Below are the code and all the weights of a small trained network. Each question names an input and a target symbol and asks about switching units off, where a switched-off unit gives its printed mean instead of its output.

import numpy as np


def w(rows, s, z=0):
    codes = np.array(rows[::2]) - 128.0
    scale = np.full(codes.shape[1], s)
    scale[-1] = z or s
    return codes * scale


def f(y):
    return y / 2 * (1 + np.tanh(0.7978845608 * (y + 0.044715 * y**3)))


def softmax(a):
    e = np.exp(a - a.max(-1, keepdims=True))
    return e / e.sum(-1, keepdims=True)


def log_softmax(a):
    a = a - a.max(-1, keepdims=True)
    return a - np.log(np.exp(a).sum(-1, keepdims=True))


def net(x, mask):
    ids = ['ΓΔΛΞΨζηθτω'.index(c) for c in x.split()]
    T = len(ids)
    res = E[ids] + P[:T]
    u = 0
    for l in range(2):
        r = res
        for j in range(2):
            rows = slice(4 * j, 4 * j + 4)
            q, k, v = (r @ M[l][rows].T for M in (Q, K, V))
            z = softmax(np.where(np.tri(T) > 0, q @ k.T / 4**0.5, -1e9)) @ v
            o = O[l][rows]
            res = res + np.where(mask[u + j], z, o[:, -1]) @ o[:, :-1]
        u += 2
        y = f(res @ A[l][:, :-1].T + A[l][:, -1])
        res = res + np.where(mask[u : u + 12], y, B[l][:, -1]) @ B[l][:, :-1]
        u += 12
    return log_softmax(res[-1] @ U[:, :-1].T + U[:, -1])


Q, K, V, O, A, B = {}, {}, {}, {}, {}, {}
E = w([
[197,128,148],'Γ',
[202,88,138],'Δ',
[57,201,154],'Λ',
[203,81,120],'Ξ',
[15,180,126],'Ψ',
[88,88,248],'ζ',
[197,88,118],'η',
[169,83,77],'θ',
[193,86,105],'τ',
[184,36,52],'ω',
],0.014)
P = w([
[246,95,179],'0',
[132,63,117],'1',
[129,67,121],'2',
[129,68,124],'3',
[124,74,132],'4',
[115,78,134],'5',
[106,85,142],'6',
[97,93,149],'7',
[84,103,158],'8',
[72,114,163],'9',
[68,118,165],'10',
],0.014)
Q[0] = w([
[138,238,42],'L0H0',
[138,67,225],'L0H0',
[77,155,162],'L0H0',
[139,123,136],'L0H0',
[89,152,92],'L0H1',
[185,103,128],'L0H1',
[140,255,93],'L0H1',
[246,70,78],'L0H1',
],0.01)
K[0] = w([
[40,110,50],'L0H0',
[142,145,245],'L0H0',
[191,228,75],'L0H0',
[106,139,142],'L0H0',
[88,107,92],'L0H1',
[139,152,161],'L0H1',
[50,178,133],'L0H1',
[152,69,233],'L0H1',
],0.012)
V[0] = w([
[221,92,142],'L0H0',
[124,209,155],'L0H0',
[148,168,124],'L0H0',
[118,44,11],'L0H0',
[114,170,193],'L0H1',
[135,89,23],'L0H1',
[98,88,143],'L0H1',
[95,182,133],'L0H1',
],0.012)
O[0] = w([
[136,137,254,255],'L0H0',
[119,70,93,74],'L0H0',
[123,99,115,106],'L0H0',
[170,241,164,94],'L0H0',
[165,90,147,101],'L0H1',
[70,170,121,128],'L0H1',
[159,182,110,146],'L0H1',
[152,122,29,44],'L0H1',
],0.0087,0.013)
A[0] = w([
[44,217,76,101],'L0N0',
[72,143,40,88],'L0N1',
[119,206,191,63],'L0N2',
[255,149,184,154],'L0N3',
[248,96,121,2],'L0N4',
[86,94,216,5],'L0N5',
[200,136,203,226],'L0N6',
[174,124,80,242],'L0N7',
[169,94,140,163],'L0N8',
[54,146,57,128],'L0N9',
[75,123,93,108],'L0N10',
[179,192,222,201],'L0N11',
],0.0089,0.0048)
B[0] = w([
[112,41,101,135],'L0N0',
[129,89,255,126],'L0N1',
[205,119,127,193],'L0N2',
[79,117,77,197],'L0N3',
[71,6,112,142],'L0N4',
[104,102,117,227],'L0N5',
[62,137,95,241],'L0N6',
[99,175,208,127],'L0N7',
[87,129,136,157],'L0N8',
[222,169,218,127],'L0N9',
[104,65,8,124],'L0N10',
[122,126,40,250],'L0N11',
],0.0078,0.021)
Q[1] = w([
[180,157,130],'L1H0',
[68,142,121],'L1H0',
[99,180,126],'L1H0',
[145,127,109],'L1H0',
[86,128,93],'L1H1',
[251,149,156],'L1H1',
[88,175,171],'L1H1',
[190,114,159],'L1H1',
],0.017)
K[1] = w([
[115,183,213],'L1H0',
[50,53,129],'L1H0',
[132,66,142],'L1H0',
[115,153,139],'L1H0',
[3,137,158],'L1H1',
[208,225,23],'L1H1',
[173,92,215],'L1H1',
[219,114,99],'L1H1',
],0.012)
V[1] = w([
[110,83,92],'L1H0',
[185,122,154],'L1H0',
[88,40,174],'L1H0',
[175,197,158],'L1H0',
[158,132,220],'L1H1',
[78,131,125],'L1H1',
[134,161,111],'L1H1',
[115,74,249],'L1H1',
],0.015)
O[1] = w([
[163,132,145,204],'L1H0',
[127,158,251,71],'L1H0',
[140,71,145,239],'L1H0',
[83,126,90,2],'L1H0',
[80,72,105,94],'L1H1',
[179,118,108,176],'L1H1',
[181,168,89,91],'L1H1',
[106,7,161,193],'L1H1',
],0.011,0.048)
A[1] = w([
[98,115,145,143],'L1N0',
[54,162,86,128],'L1N1',
[58,172,137,176],'L1N2',
[105,128,73,113],'L1N3',
[215,156,141,55],'L1N4',
[122,11,236,212],'L1N5',
[136,117,112,38],'L1N6',
[125,151,175,62],'L1N7',
[154,153,173,24],'L1N8',
[26,112,52,66],'L1N9',
[130,161,161,2],'L1N10',
[73,80,139,186],'L1N11',
],0.012,0.0075)
B[1] = w([
[145,115,80,137],'L1N0',
[63,15,209,130],'L1N1',
[109,110,90,129],'L1N2',
[49,75,168,130],'L1N3',
[116,60,80,138],'L1N4',
[107,176,111,254],'L1N5',
[61,74,130,131],'L1N6',
[133,2,187,128],'L1N7',
[38,9,108,128],'L1N8',
[80,188,121,130],'L1N9',
[130,63,245,128],'L1N10',
[155,179,160,162],'L1N11',
],0.0087,0.15)
U = w([
[49,1,150,145],'Γ',
[98,51,124,117],'Δ',
[129,186,143,254],'Λ',
[146,120,103,67],'Ξ',
[147,196,116,140],'Ψ',
[186,132,193,52],'ζ',
[142,120,105,71],'η',
[158,216,91,145],'θ',
[173,179,100,143],'τ',
[71,133,71,93],'ω',
],0.0088,0.0079)

Each question gives the input, a string of symbols that net reads in full, and the target symbol t.
The units are the heads (4 rows each of Q, K, V and O) and the neurons (one row each of A and B). Each row of codes is followed by its name. A weight is (code - 128) times the scale printed after its matrix; where a second scale follows, it is the last column's (O, A, B and U).
mask holds one flag per unit, layer by layer, with each layer's heads first. A switched-off unit (its flag False) gives its mean, the last column of its rows in O or B, instead of its output. The means were averaged over made-up inputs and are rounded, as every weight is.
A unit's drop is (log p(t) with every unit on - log p(t) with that unit switched off) / (log p(t) with every unit on - log p(t) with every unit switched off).
The circuit of an input: a set's keep is (log p(t) with only the set's units on - log p(t) with every unit switched off) / (log p(t) with every unit on - log p(t) with every unit switched off). Starting from the 12 units with the biggest drops (on a tie, the unit counted first), units are removed one at a time, each time the one whose removal leaves the highest keep (on an exact tie, the one counted first), for as long as the keep stays at least 0.8.
units of the circuit, in order: the units of the circuit, biggest drop first
k most important neurons: the k neurons with the biggest drops, biggest first
k most important neurons of layer l: the k neurons of layer l with the biggest drops, biggest first
heads that matter: for each layer, one digit per head in row order, 1 if its drop is at least 0.15 and else 0, layers parted by /
input ω Λ τ Δ Λ ζ ζ, target ω: units of the circuit, in order	(L1H0, L0H1)
input ζ ζ τ Λ θ, target ζ: 3 most important neurons of layer 1	(L1N5, L1N11, L1N4)
input ζ θ ω τ ω η ζ Λ ω Ξ, target ζ: 4 most important neurons	(L0N4, L1N5, L1N11, L0N3)
input θ Λ Ψ, target θ: units of the circuit, in order	(L1H1)
input ω ω Γ η, target ω: heads that matter	11 / 11
input ω Λ ω, target ω: 2 most important neurons	(L1N1, L1N11)
input Δ Δ Λ, target Δ: 2 most important neurons	(L1N5, L1N4)
input ζ ζ Δ Ψ ζ Δ ζ ζ, target Λ: heads that matter	11 / 01
input θ τ τ θ Ξ, target θ: units of the circuit, in order	(L1H1, L0H0, L0N11)
input ζ ζ η Δ ζ ζ τ θ, target ζ: 4 most important neurons	(L0N4, L1N5, L1N11, L0N6)
input θ Ξ Γ, target θ: heads that matter	10 / 11
input ω Λ τ Ψ, target ω: 2 most important neurons of layer 0	(L0N11, L0N4)
input ω Γ θ Λ τ θ, target ω: units of the circuit, in order	(L0H1, L1H0)
input ζ ω Ξ τ ζ ω θ Ψ, target ζ: units of the circuit, in order	(L0H1, L0N4, L1H0)
input ω ζ θ Ψ ζ ζ Λ ζ τ, target ω: most important neuron	(L0N2)
input Λ ω ζ ω ζ ζ, target Λ: units of the circuit, in order	(L1H0, L0H1)
input ω ζ ζ Ξ, target ω: 3 most important neurons	(L0N2, L1N9, L0N3)
input ω ζ η ω ζ Γ, target ω: 2 most important neurons of layer 1	(L1N9, L1N1)
input ω Ψ ζ ω Δ Δ Λ Γ, target Γ: 4 most important neurons	(L1N5, L1N11, L0N11, L1N3)
input ζ Λ ζ Λ, target ζ: 3 most important neurons	(L0N2, L1N5, L0N4)
input ζ τ Δ η ω Λ ω, target ζ: 3 most important neurons	(L0N2, L1N5, L1N11)
input Γ Ψ θ Ξ ζ ω Λ τ τ Δ, target Γ: 2 most important neurons	(L0N3, L0N6)
input ω τ ζ Λ, target Γ: units of the circuit, in order	(L1H1)
input ζ ω Γ Ξ Δ θ ζ Δ, target ζ: heads that matter	11 / 11
input τ Λ θ, target τ: heads that matter	10 / 11
input ζ ω ζ Λ ζ ζ θ τ ζ, target ζ: 2 most important neurons	(L0N4, L0N3)
